After every row comes roughly how far along a hidden order it lies, from 0 to 10.
[-0.75 -1.18 -0.13 -0.04 -2.56  1.45 -1.96 -0.45 -0.23 -0.82  1.15 -0.16
 -0.12 -1.66 -0.31 -0.44  1.49  0.67  0.26 -0.11  0.64  0.75 -2.32 -0.37
 -1.31  0.31  1.24 -0.15 -1.45  0.00  0.08 -1.61 -1.46  3.11]
10
[ 0.81  0.52  0.25  0.77  2.10 -1.37  2.17  0.48  1.10  0.82 -1.62  0.14
  0.29 -1.55  0.14 -0.08 -1.01 -0.47 -0.04  0.17 -0.73 -0.61  1.86  0.71
  0.60 -0.49 -1.02  0.28  1.20 -0.28  0.03  1.71  1.25 -3.15]
0
[-0.56 -0.57 -0.09 -1.67 -1.44 -0.32 -2.15  0.15 -1.21 -0.29 -0.66  0.10
  0.29  9.99 -0.20  0.82 -0.07  0.52  0.47 -0.49 -0.33 -1.12  0.27 -1.48
  3.90 -0.35  0.67 -0.82  1.83 -0.53 -0.38 -1.54 -0.12  3.14]
9
[ 0.91  0.28 -0.02  0.94  0.28 -0.03  1.72  0.48  1.99  1.92 -0.87 -0.59
  0.18 -4.92  0.21 -0.16 -0.70  0.32  0.11  0.12 -0.59 -0.47  1.55  0.00
  0.98 -0.46 -1.18  0.07  0.25 -0.35  0.04  2.22  0.90 -3.46]
0
[ 0.66  0.50  0.30 -0.08  2.37 -2.01  1.76  0.67  0.37  0.80 -2.40  0.34
  0.43  3.60  0.13  0.45 -1.41 -0.54  0.05 -0.05 -1.02 -1.45  2.53  0.17
  2.49 -0.76 -1.06 -0.07  2.38 -0.51 -0.17  1.25  1.59 -2.30]
1
[ 0.23  0.84  0.00 -1.27  1.51 -1.44  0.10  0.45 -0.86  0.48 -1.22  0.21
  0.29  9.07  0.16  1.02 -1.42 -0.26  0.01 -0.25 -0.67 -1.37  2.06 -0.83
  3.80 -0.44 -0.61 -0.45  2.54 -0.29 -0.38 -0.03  1.18 -0.58]
4
[ 0.73  0.03  0.35  1.31  1.70 -1.16  2.25  0.43  1.48  0.74 -1.61  0.16
  0.30 -4.38  0.04 -0.43 -0.63 -0.45  0.04  0.27 -0.67 -0.41  1.15  1.12
 -0.51 -0.55 -0.92  0.46  0.63 -0.31  0.15  1.64  1.05 -2.65]
0
[-0.67 -1.39  0.03 -0.98 -2.51  0.17 -2.18  0.18 -0.44 -0.13 -0.83 -0.06
  0.30  5.44 -0.35  0.29  0.62  0.82  0.67 -0.41 -0.27 -0.97 -0.56 -1.33
  2.52 -0.41  0.96 -0.72  1.16 -0.71 -0.18 -1.34 -0.48  3.67]
10
[ 0.41  0.96  0.04 -0.74  2.24 -1.59  0.89  0.46 -0.36  0.64 -1.32  0.22
  0.26  6.42  0.21  0.83 -1.46 -0.46 -0.13 -0.13 -0.73 -1.32  2.43 -0.36
  3.05 -0.45 -0.89 -0.19  2.24 -0.21 -0.25  0.64  1.39 -2.32]
3
[ 0.69  0.99  0.11  0.25  2.36 -1.25  1.82  0.37  0.50  0.79 -0.95  0.12
  0.15  0.06  0.25  0.26 -1.24 -0.63 -0.21  0.12 -0.51 -0.58  1.88  0.44
  1.02 -0.27 -1.12  0.21  1.15 -0.01 -0.02  1.42  1.07 -3.00]
0
[ 0.90 -0.26  0.27  1.38  0.67 -0.58  2.05  0.50  1.92  1.25 -1.55 -0.20
  0.30 -6.47  0.06 -0.48 -0.33 -0.10  0.17  0.22 -0.65 -0.35  0.98  0.68
  0.02 -0.59 -0.91  0.25  0.36 -0.47  0.14  1.89  0.88 -2.60]
1
[ 1.07  0.36 -0.01  0.91  0.66 -0.25  1.89  0.52  1.94  1.94 -0.97 -0.53
  0.25 -4.57  0.26 -0.10 -0.83  0.22  0.08  0.12 -0.66 -0.59  1.77  0.07
  1.18 -0.50 -1.26  0.06  0.23 -0.36  0.02  2.09  1.11 -3.36]
0
